[[123 144 141 121 106 101 145]
 [125 127 129 147 128 134 122]
 [118 139 135 128 111 102 140]
 [125 128 128 146 126 129 121]
 [120 140 137 120 107 110 145]]
->
[[125 127 129 147 128 134 122]
 [125 128 128 146 126 129 121]
 [118 139 135 128 111 102 140]
 [120 140 137 120 107 110 145]
 [123 144 141 121 106 101 145]]

[[141 132 142 148 133 102 125 121 112]
 [124 137 145 146 134 111 122 129 121]
 [116 122 116 123 140 152 138 140 149]
 [112 102 141 133 107 113 144 130 105]]
->
[[112 102 141 133 107 113 144 130 105]
 [116 122 116 123 140 152 138 140 149]
 [141 132 142 148 133 102 125 121 112]
 [124 137 145 146 134 111 122 129 121]]

[[129 125 120 133 131]
 [109 129 129 145 120]
 [122 140 117 132 122]
 [127 118 115 155 129]
 [130 123 120 123 134]
 [131 138 134 119 141]
 [125 122 130 123 130]]
->
[[127 118 115 155 129]
 [125 122 130 123 130]
 [130 123 120 123 134]
 [129 125 120 133 131]
 [109 129 129 145 120]
 [131 138 134 119 141]
 [122 140 117 132 122]]

[[135 118 124 135 132 135 137 132 138 121 117 113 133 127 113 136]
 [137 122 135 132 132 125 133 131 148 132 136 113 130 139 113 133]
 [125 102 139 123 125 125 123 125 131 134 130 129 126 129 130 128]
 [134 116 136 130 130 125 131 130 142 132 134 117 129 134 118 132]]
->
[[125 102 139 123 125 125 123 125 131 134 130 129 126 129 130 128]
 [134 116 136 130 130 125 131 130 142 132 134 117 129 134 118 132]
 [135 118 124 135 132 135 137 132 138 121 117 113 133 127 113 136]
 [137 122 135 132 132 125 133 131 148 132 136 113 130 139 113 133]]

[[129 140 117 101 136 129]
 [119 126 134 124 125 135]]
->
[[119 126 134 124 125 135]
 [129 140 117 101 136 129]]

[[128 127 124 119 135 128 125 118 129 138 135 122 112 135 125]
 [126 121 132 124 123 129 127 128 127 130 119 129 125 123 126]
 [134 141 121 133 133 127 129 125 135 124 138 127 126 131 131]
 [130 112 131 103 134 128 124 121 125 149 125 121 106 130 122]
 [127 136 127 142 124 126 129 129 130 117 131 132 139 125 133]
 [132 126 123 117 133 125 129 122 130 133 134 124 116 132 126]]
->
[[130 112 131 103 134 128 124 121 125 149 125 121 106 130 122]
 [126 121 132 124 123 129 127 128 127 130 119 129 125 123 126]
 [132 126 123 117 133 125 129 122 130 133 134 124 116 132 126]
 [128 127 124 119 135 128 125 118 129 138 135 122 112 135 125]
 [127 136 127 142 124 126 129 129 130 117 131 132 139 125 133]
 [134 141 121 133 133 127 129 125 135 124 138 127 126 131 131]]

[[129 125 127 124 129 128 119 144 112 144 154 131 113 114 117 125]
 [125 143 150 111 109 128 125 138 136 144 128 117 119 130 139 118]
 [132 112 122 118 123 116 119 141 124 138 120 144 140 145 133 121]]
->
[[132 112 122 118 123 116 119 141 124 138 120 144 140 145 133 121]
 [129 125 127 124 129 128 119 144 112 144 154 131 113 114 117 125]
 [125 143 150 111 109 128 125 138 136 144 128 117 119 130 139 118]]

[[139 153 104 124 127 151]
 [141 117 132 115 111 124]
 [139 154 103 124 128 152]
 [120 102 151 130 125 105]
 [107 130 134 145 149 122]
 [116 141 121 141 145 133]
 [143 148 106 120 121 150]]
->
[[120 102 151 130 125 105]
 [141 117 132 115 111 124]
 [107 130 134 145 149 122]
 [116 141 121 141 145 133]
 [143 148 106 120 121 150]
 [139 153 104 124 127 151]
 [139 154 103 124 128 152]]

[[112 119 115]
 [144 139 139]
 [141 153 117]
 [129 111 150]]
->
[[129 111 150]
 [112 119 115]
 [144 139 139]
 [141 153 117]]
---
[[115 132 129 130]
 [106 135 129 132]]
->
[[115 129]
 [106 129]]

[[123 117 119 141 116 132 118]
 [144 100 125 154 122 114 102]
 [142 119 137 145 139 117 116]
 [136 133 145 130 148 110 126]
 [122 118 119 141 117 135 117]
 [122 121 119 137 115 135 122]]
->
[[123 119 116 118]
 [144 125 122 102]
 [142 137 139 116]
 [136 145 148 126]
 [122 119 117 117]
 [122 119 115 122]]

[[122 126 120 124 131 126 123 124 129 132 130 122 139 122 134]
 [144 127 127 137 150 133 104 124 134 120 129 123 123 138 126]
 [132 124 123 130 120 112 110 126 129 123 127 127 134 117 127]
 [114 130 130 119 145 141 112 130 139 138 106 132 101 114 109]
 [125 135 139 127 131 143 148 128 144 121 130 130 123 108 126]]
->
[[122 120 131 123 129 130 139 134]
 [144 127 150 104 134 129 123 126]
 [132 123 120 110 129 127 134 127]
 [114 130 145 112 139 106 101 109]
 [125 139 131 148 144 130 123 126]]

[[116 116 122 107 133 108 141 121 117]
 [151 124 148 138 109 135 117 147 156]
 [134 139 128 148 135 149 108 124 133]
 [116 116 125 104 124 106 147 126 125]
 [132 144 111 135 150 135 113 112 108]
 [135 143 113 136 148 137 115 114 111]
 [128 128 127 128 127 127 129 129 128]
 [128 107 141 114 108 115 146 133 143]
 [134 139 127 149 135 149 109 124 129]]
->
[[116 122 133 141 117]
 [151 148 109 117 156]
 [134 128 135 108 133]
 [116 125 124 147 125]
 [132 111 150 113 108]
 [135 113 148 115 111]
 [128 127 127 129 128]
 [128 141 108 146 143]
 [134 127 135 109 129]]

[[116 146 107 143 110]
 [105 128 152 132 141]
 [148 147 145 104 118]]
->
[[116 107 110]
 [105 152 141]
 [148 145 118]]

[[119 115 144 132 114]
 [119 124 117 120 148]
 [133 147 132 144 132]
 [125 139 132 146 143]
 [126 130 143 133 107]
 [107 139 137 122 125]
 [132 109 138 136 116]
 [142 145 128 128 114]
 [146 115 115 129 136]]
->
[[119 144 114]
 [119 117 148]
 [133 132 132]
 [125 132 143]
 [126 143 107]
 [107 137 125]
 [132 138 116]
 [142 128 114]
 [146 115 136]]

[[136 140 126 120 122 129 130 128 133 123]
 [132 128 121 125 121 139 131 105 131 117]
 [126 126 125 129 131 131 124 121 133 121]
 [131 125 130 124 147 118 134 131 115 116]
 [120 121 123 123 115 112 130 142 119 138]
 [131 151 130 119 110 124 127 139 144 122]
 [135 122 124 127 135 135 132 129 150 143]
 [114 133 126 128 136 130 134 128 129 138]
 [143 133 130 126 106 141 125 136 117 146]]
->
[[136 126 122 130 133]
 [132 121 121 131 131]
 [126 125 131 124 133]
 [131 130 147 134 115]
 [120 123 115 130 119]
 [131 130 110 127 144]
 [135 124 135 132 150]
 [114 126 136 134 129]
 [143 130 106 125 117]]
---
[[122 120]
 [106 127]
 [102 124]]
->
[120 106]

[[111 101]
 [148 121]
 [105 144]]
->
[101 148]

[[126 117]
 [151 128]
 [ 99 137]
 [110 131]
 [121 141]]
->
[117 151]

[[123 100]
 [107 118]
 [118 104]]
->
[100 107]

[[126 149 149 145]
 [108 132 142 152]]
->
[145 142]

[[142 125 126 104]
 [132 126 125 145]
 [126 116 121 135]
 [130 126 118 105]
 [130 121 128 130]]
->
[104 125 116 130]

[[149 113]
 [110 146]
 [130 128]
 [135 121]
 [143 114]]
->
[113 110]

[[144 139 112 138]
 [136 138 151 119]]
->
[138 151]

[[144 129 145 130 157]
 [122 152 131 153 125]
 [149 139 136 112 111]]
->
[157 153 136]
